Here is a tiny trained network, its code and every weight. The questions are about switching its units off for an input and a class, where a switched-off unit gives its printed mean instead of its output.

import numpy as np


def w(rows, s, z=0):
    codes = np.array(rows[::2]) - 128.0
    scale = np.full(codes.shape[1], s)
    scale[-1] = z or s
    return codes * scale


def f(y):
    return np.maximum(y, 0)


def log_softmax(a):
    a = a - a.max(-1, keepdims=True)
    return a - np.log(np.exp(a).sum(-1, keepdims=True))


def net(x, mask):
    res = np.array(x, float).reshape(1, 4) / 4 @ E
    y = f(res @ A[0][:, :-1].T + A[0][:, -1])
    res = res + np.where(mask, y, B[0][:, -1]) @ B[0][:, :-1]
    return log_softmax(res[-1] @ U[:, :-1].T + U[:, -1])


A, B = {}, {}
E = w([
[188,34,113,102,78,228,120,175,80,186,85],'x0',
[106,225,166,55,126,217,62,62,75,111,31],'x1',
[67,23,54,154,192,162,46,158,7,168,141],'x2',
[93,192,104,177,83,44,161,153,254,106,95],'x3',
],0.0085)
A[0] = w([
[115,10,72,168,136,128,198,177,148,173,201,239],'neuron 1',
[148,197,124,67,130,211,74,57,61,173,77,243],'neuron 2',
[69,178,181,2,184,155,93,50,101,52,97,254],'neuron 3',
[135,207,107,156,156,52,172,121,230,89,67,219],'neuron 4',
[180,55,58,115,43,161,132,115,138,177,186,216],'neuron 5',
[106,82,123,198,74,14,167,177,206,144,226,240],'neuron 6',
],0.0074,0.0032)
B[0] = w([
[217,119,108,124,224,113,64,129,68,56,75,225],'neuron 1',
[19,202,109,30,81,171,76,254,232,89,110,234],'neuron 2',
[19,98,64,114,69,216,185,146,151,142,196,235],'neuron 3',
[133,114,151,207,4,157,94,51,178,175,142,243],'neuron 4',
[179,160,221,107,176,133,104,197,36,92,89,182],'neuron 5',
[230,130,23,166,242,98,118,90,187,170,161,250],'neuron 6',
],0.0089,0.014)
U = w([
[16,186,159,70,101,248,104,184,148,141,149,215],'0',
[176,238,133,212,134,135,181,59,209,251,192,220],'1',
[194,65,104,162,230,91,107,120,67,108,187,203],'2',
[195,166,253,61,137,157,140,225,66,144,101,2],'3',
],0.0065,0.0021)

Each question gives the input, the list of numbers given to net, and the class t.
The units are the neurons (one row each of A and B). Each row of codes is followed by its name. A weight is (code - 128) times the scale printed after its matrix; where a second scale follows, it is the last column's (A, B and U).
mask holds one flag per neuron, in row order. A switched-off neuron (its flag False) gives its mean, the last column of its row in B, instead of its output. The means were averaged over made-up inputs and are rounded, as every weight is.
A unit's drop is (log p(t) with every unit on - log p(t) with that unit switched off) / (log p(t) with every unit on - log p(t) with every unit switched off).
The circuit of an input: a set's keep is (log p(t) with only the set's units on - log p(t) with every unit switched off) / (log p(t) with every unit on - log p(t) with every unit switched off). Starting from all 6 units, units are removed one at a time, each time the one whose removal leaves the highest keep (on an exact tie, the one counted first), for as long as the keep stays at least 0.8.
circuit, biggest first: the units of the circuit, biggest drop first
most important unit: the unit with the biggest drop
k most important neurons: the k neurons with the biggest drops, biggest first
drop when u is switched off: that unit's drop, to one decimal
input [7,1,0,3], class 3: most important unit -> neuron 3
input [0,-5,-2,1], class 2: circuit, biggest first -> (neuron 1; neuron 2)
input [8,-1,-8,0], class 3: 3 most important neurons -> (neuron 5; neuron 3; neuron 6)
input [-6,4,4,7], class 1: 2 most important neurons -> (neuron 2; neuron 4)
input [7,-4,-1,-3], class 3: 2 most important neurons -> (neuron 5; neuron 6)
input [7,-5,-4,6], class 2: 2 most important neurons -> (neuron 1; neuron 5)
input [7,-5,0,-1], class 2: 2 most important neurons -> (neuron 2; neuron 1)
input [4,-6,-2,-3], class 2: drop when neuron 4 is switched off -> 0.0
input [-6,-8,6,7], class 2: drop when neuron 1 is switched off -> 2.7
input [-7,4,7,8], class 1: drop when neuron 2 is switched off -> 0.7
